Below are the code and all the weights of a small trained network. Each question names an input and a class and asks about switching units off, where a switched-off unit gives its printed mean instead of its output.

import numpy as np


def w(rows, s, z=0):
    codes = np.array(rows[::2]) - 128.0
    scale = np.full(codes.shape[1], s)
    scale[-1] = z or s
    return codes * scale


def norm(h):
    return h / np.sqrt((h * h).mean(-1, keepdims=True) + 1e-5)


def f(y):
    return y / 2 * (1 + np.tanh(0.7978845608 * (y + 0.044715 * y**3)))


def log_softmax(a):
    a = a - a.max(-1, keepdims=True)
    return a - np.log(np.exp(a).sum(-1, keepdims=True))


def net(x, mask):
    res = np.array(x, float).reshape(1, 3) / 4 @ E
    u = 0
    for l in range(2):
        y = f(norm(res) @ A[l][:, :-1].T + A[l][:, -1])
        res = res + np.where(mask[u : u + 3], y, B[l][:, -1]) @ B[l][:, :-1]
        u += 3
    return log_softmax(norm(res)[-1] @ U[:, :-1].T + U[:, -1])


A, B = {}, {}
E = w([
[133,104,38,3,113,85,173],'x0',
[154,136,123,130,152,119,134],'x1',
[207,28,145,157,74,103,49],'x2',
],0.0062)
A[0] = w([
[63,233,170,178,194,190,192,5],'L0N1',
[41,235,3,72,197,113,144,67],'L0N2',
[147,149,76,149,116,95,199,197],'L0N3',
],0.0047,0.0024)
B[0] = w([
[96,74,235,154,254,90,92,226],'L0N1',
[140,198,178,140,16,96,165,254],'L0N2',
[50,129,178,54,65,52,93,165],'L0N3',
],0.0062,0.0045)
A[1] = w([
[2,139,120,122,166,151,117,101],'L1N1',
[122,153,169,92,223,66,100,6],'L1N2',
[65,243,73,110,159,153,120,219],'L1N3',
],0.0064,0.0012)
B[1] = w([
[86,53,211,131,206,75,130,217],'L1N1',
[43,29,211,156,149,156,142,218],'L1N2',
[2,210,135,96,84,64,169,254],'L1N3',
],0.0087,0.0019)
U = w([
[31,105,254,221,204,117,144,195],'0',
[155,184,97,154,147,185,172,4],'1',
[162,153,108,88,201,210,160,4],'2',
[208,78,170,246,84,167,38,252],'3',
[60,204,152,47,49,62,187,252],'4',
[105,145,49,143,192,197,172,4],'5',
[144,169,94,143,169,197,185,4],'6',
[212,67,46,30,51,84,78,243],'7',
],0.0075,0.0038)

Each question gives the input, the list of numbers given to net, and the class t.
The units are the neurons (one row each of A and B). Each row of codes is followed by its name. A weight is (code - 128) times the scale printed after its matrix; where a second scale follows, it is the last column's (A, B and U).
mask holds one flag per neuron, layer by layer. A switched-off neuron (its flag False) gives its mean, the last column of its row in B, instead of its output. The means were averaged over made-up inputs and are rounded, as every weight is.
A unit's drop is (log p(t) with every unit on - log p(t) with that unit switched off) / (log p(t) with every unit on - log p(t) with every unit switched off).
The circuit of an input: a set's keep is (log p(t) with only the set's units on - log p(t) with every unit switched off) / (log p(t) with every unit on - log p(t) with every unit switched off). Starting from all 6 units, units are removed one at a time, each time the one whose removal leaves the highest keep (on an exact tie, the one counted first), for as long as the keep stays at least 0.8.
circuit, biggest first: the units of the circuit, biggest drop first
top k neurons: the k neurons with the biggest drops, biggest first
top k neurons in layer l: the k neurons of layer l with the biggest drops, biggest first
drop of u: that unit's drop, to one decimal
input [2,-7,4], class 7: circuit, biggest first -> (L0N1; L1N2; L0N2)
input [0,3,2], class 3: top 2 neurons in layer 0 -> (L0N3; L0N1)
input [-2,0,1], class 3: circuit, biggest first -> (L0N1; L1N3)
input [3,-8,1], class 7: top 3 neurons -> (L1N3; L0N1; L0N2)
input [-6,-5,2], class 3: circuit, biggest first -> (L0N1; L1N3; L1N2)
input [1,2,3], class 7: top 2 neurons in layer 1 -> (L1N2; L1N1)
input [3,0,2], class 7: top 3 neurons -> (L0N1; L1N3; L0N2)
input [-6,-7,1], class 3: circuit, biggest first -> (L1N3; L0N1; L1N2)
input [-3,-6,1], class 3: circuit, biggest first -> (L0N1; L1N3; L1N2)
input [-1,1,1], class 3: top 3 neurons -> (L0N1; L1N3; L0N3)
input [3,-5,2], class 7: circuit, biggest first -> (L0N1; L1N3)
input [-6,3,2], class 3: circuit, biggest first -> (L0N1; L1N3; L1N1)
input [1,-2,2], class 7: top 3 neurons -> (L0N1; L1N2; L0N2)
input [3,6,2], class 7: top 2 neurons -> (L0N1; L1N3)
input [-2,6,1], class 3: top 2 neurons in layer 1 -> (L1N3; L1N1)
input [-2,-3,1], class 3: drop of L0N1 -> 0.4
input [-5,-5,2], class 3: drop of L0N1 -> 0.2
